51; -1; 368; -402; 123; 15; -291; 262; -53; 117; -153; 36
93; 99; 296; 227; -170; 99; 408; 119; -44; 84; 46; 170
61; 100; -465; -377; 101; -516; 45; -179; 30; -50; 140; 154
-49; -127; 70; 268; 548; -99; 143; -91; 42; 30; -432; -218
->
-153; 36; 51; -1; 368; -402; 123; 15; -291; 262; -53; 117
46; 170; 93; 99; 296; 227; -170; 99; 408; 119; -44; 84
140; 154; 61; 100; -465; -377; 101; -516; 45; -179; 30; -50
-432; -218; -49; -127; 70; 268; 548; -99; 143; -91; 42; 30

-43; -38; 242; -119; -293; -295; -86; -229; 24; -498; 108; 149; -80
-13; -181; -59; 97; 78; 16; 100; -253; -143; 128; 145; -54; -55
-7; -64; 245; 24; 219; 425; 12; 39; 144; 80; 364; 104; 85
35; -143; -251; -260; -55; -61; -124; -116; -222; 496; 71; -35; 321
->
149; -80; -43; -38; 242; -119; -293; -295; -86; -229; 24; -498; 108
-54; -55; -13; -181; -59; 97; 78; 16; 100; -253; -143; 128; 145
104; 85; -7; -64; 245; 24; 219; 425; 12; 39; 144; 80; 364
-35; 321; 35; -143; -251; -260; -55; -61; -124; -116; -222; 496; 71

111; 36; -111; -258; -314; -239; -52; 165; 311; 308
-13; -11; -160; -297; -227; 70; 403; 506; 288; -82
->
311; 308; 111; 36; -111; -258; -314; -239; -52; 165
288; -82; -13; -11; -160; -297; -227; 70; 403; 506

80; 4; 100; -75; 112; 476; 193
149; 246; 578; -269; 363; -419; -325
->
476; 193; 80; 4; 100; -75; 112
-419; -325; 149; 246; 578; -269; 363

-139; 32; 199; -20; 294; -77; -138; -78; -70; 115; 525; 413; -95; 165; 454; 131
158; -115; -206; 214; -231; -178; -71; -93; 350; 79; 263; 382; 263; -112; 281; -8
->
454; 131; -139; 32; 199; -20; 294; -77; -138; -78; -70; 115; 525; 413; -95; 165
281; -8; 158; -115; -206; 214; -231; -178; -71; -93; 350; 79; 263; 382; 263; -112

4; -5; 13; 7; -4; 17; 4; -12; 4; -11; -17; 6; -7; -2
269; -192; 215; 188; -25; 231; -313; -69; 496; 129; -344; 84; -112; 182
->
-7; -2; 4; -5; 13; 7; -4; 17; 4; -12; 4; -11; -17; 6
-112; 182; 269; -192; 215; 188; -25; 231; -313; -69; 496; 129; -344; 84

164; 399; 73; 107
-111; 146; -565; -325
->
73; 107; 164; 399
-565; -325; -111; 146

-2; -35; -2; 10; 16; -42; 2; 4
-151; -36; 46; 89; 94; -59; 152; 31
101; -76; -35; 172; 105; 100; -28; 54
-71; 4; 142; 533; -101; -361; -77; -280
14; -27; 0; 39; -17; -59; -45; -20
-129; 40; 4; 75; -48; -44; 53; 23
37; 14; -55; 80; 6; 26; -24; 10
313; -393; 427; -135; -33; -7; 233; 19
->
2; 4; -2; -35; -2; 10; 16; -42
152; 31; -151; -36; 46; 89; 94; -59
-28; 54; 101; -76; -35; 172; 105; 100
-77; -280; -71; 4; 142; 533; -101; -361
-45; -20; 14; -27; 0; 39; -17; -59
53; 23; -129; 40; 4; 75; -48; -44
-24; 10; 37; 14; -55; 80; 6; 26
233; 19; 313; -393; 427; -135; -33; -7
---
153; 128; -40; 277
-61; 70; 4; -517
-45; 413; 109; -433
5; 43; 1; 279
->
-61; 70; 4
-45; 413; 109

268; -159; -242
531; 211; 114
-151; 149; 87
21; 447; 26
-133; -277; 253
->
531; 211; 114
-151; 149; 87

473; -572; 276; -83
-101; 436; -280; -384
153; -11; -264; 324
75; 126; 63; 352
183; -63; 88; -251
->
-101; 436; -280
153; -11; -264

-226; -29; 221; -317
-501; -32; 232; 177
-282; 439; -290; -189
184; -267; -161; 309
->
-501; -32; 232
-282; 439; -290

252; -503; -572; -492
-114; -59; 476; 74
48; 35; -70; -216
140; -474; -375; 195
-85; -61; -230; 500
->
-114; -59; 476
48; 35; -70

-414; 352; -63
242; -188; 218
-145; -237; -461
->
242; -188; 218
-145; -237; -461

-312; -38; -411; -355; -197
-215; 5; -188; -406; -112
206; 69; 426; 258; -27
-21; -49; -76; 462; -366
->
-215; 5; -188
206; 69; 426

-467; -142; -384; -50; -92
219; -423; -108; 167; 439
-294; -364; 414; 387; 330
->
219; -423; -108
-294; -364; 414

496; -233; -531; 140; 523
310; -98; -272; 35; 256
216; 143; 14; 582; -357
-318; 142; 267; -238; -344
->
310; -98; -272
216; 143; 14
---
91; 312; 282; 279; 39; 176
-240; 302; 32; 18; 295; 353
-30; 34; 12; 24; 47; 29
-90; 406; 68; -94; 89; 513
52; 420; 159; -28; -33; 473
-170; 261; 19; -32; 191; 326
112; 314; 273; 242; 4; 202
-56; 147; 17; -34; 58; 186
-13; 127; 28; -27; 13; 157
67; 211; 117; 38; -38; 206
-53; 97; 69; 115; 115; 47
72; 298; 143; 24; -48; 310
->
72; -53; 67; -13; -56; 112; -170; 52; -90; -30; -240; 91
298; 97; 211; 127; 147; 314; 261; 420; 406; 34; 302; 312
143; 69; 117; 28; 17; 273; 19; 159; 68; 12; 32; 282
24; 115; 38; -27; -34; 242; -32; -28; -94; 24; 18; 279
-48; 115; -38; 13; 58; 4; 191; -33; 89; 47; 295; 39
310; 47; 206; 157; 186; 202; 326; 473; 513; 29; 353; 176

-218; -29; 2; 115; -137; 84; -271
46; 250; 91; 296; -389; 470; -335
121; -105; -58; -21; 195; -29; 244
-15; 44; 40; 33; 20; -53; 18
193; 119; -188; 262; -392; 34; 320
->
193; -15; 121; 46; -218
119; 44; -105; 250; -29
-188; 40; -58; 91; 2
262; 33; -21; 296; 115
-392; 20; 195; -389; -137
34; -53; -29; 470; 84
320; 18; 244; -335; -271

-319; 26; -143; -97; 276; -38; -241; 178
-242; 38; -408; -177; 528; -184; -249; 243
-326; 27; -162; -62; 347; -44; -254; 189
-366; 12; -219; -84; 227; -87; -258; 247
->
-366; -326; -242; -319
12; 27; 38; 26
-219; -162; -408; -143
-84; -62; -177; -97
227; 347; 528; 276
-87; -44; -184; -38
-258; -254; -249; -241
247; 189; 243; 178

-14; -160; 364; 126
138; -70; -23; 74
-160; 469; -32; 236
12; 80; 380; 44
-117; 74; -163; -106
23; 50; 124; 258
->
23; -117; 12; -160; 138; -14
50; 74; 80; 469; -70; -160
124; -163; 380; -32; -23; 364
258; -106; 44; 236; 74; 126

561; 44; -19; -247; -83; -336; 47; 114
236; -123; -119; -16; -52; -234; -21; 88
58; -90; 13; 108; -114; -130; 67; 42
489; 0; -66; 59; -6; 228; 282; 81
-91; 71; 3; -147; -55; 152; -50; 13
-6; 75; 54; -67; -6; -21; -150; 7
204; -106; -22; -176; 29; 96; -122; -54
49; -150; -38; 205; -42; -370; -26; -176
-385; 307; 71; -56; -44; -398; -49; 45
->
-385; 49; 204; -6; -91; 489; 58; 236; 561
307; -150; -106; 75; 71; 0; -90; -123; 44
71; -38; -22; 54; 3; -66; 13; -119; -19
-56; 205; -176; -67; -147; 59; 108; -16; -247
-44; -42; 29; -6; -55; -6; -114; -52; -83
-398; -370; 96; -21; 152; 228; -130; -234; -336
-49; -26; -122; -150; -50; 282; 67; -21; 47
45; -176; -54; 7; 13; 81; 42; 88; 114

230; -239; 50; 390; -19; -292; -94; 414
-88; 9; -321; -294; 345; -138; -278; 207
180; -313; 347; -253; -405; -23; 381; -339
-242; -116; 378; -359; 335; -150; 189; -28
-62; -259; 43; -296; 53; -115; 21; 284
-127; 300; 19; -170; 317; 289; -186; 384
-250; -274; 295; 203; -190; 222; -408; -306
-272; -281; 323; 342; -182; 179; 425; 272
17; 202; 141; -256; 358; -403; 15; 9
200; -372; 70; 314; -298; 335; 245; -337
77; 268; -192; -175; -133; 77; -361; 389
-123; -362; 364; -208; 132; -325; 314; -182
->
-123; 77; 200; 17; -272; -250; -127; -62; -242; 180; -88; 230
-362; 268; -372; 202; -281; -274; 300; -259; -116; -313; 9; -239
364; -192; 70; 141; 323; 295; 19; 43; 378; 347; -321; 50
-208; -175; 314; -256; 342; 203; -170; -296; -359; -253; -294; 390
132; -133; -298; 358; -182; -190; 317; 53; 335; -405; 345; -19
-325; 77; 335; -403; 179; 222; 289; -115; -150; -23; -138; -292
314; -361; 245; 15; 425; -408; -186; 21; 189; 381; -278; -94
-182; 389; -337; 9; 272; -306; 384; 284; -28; -339; 207; 414
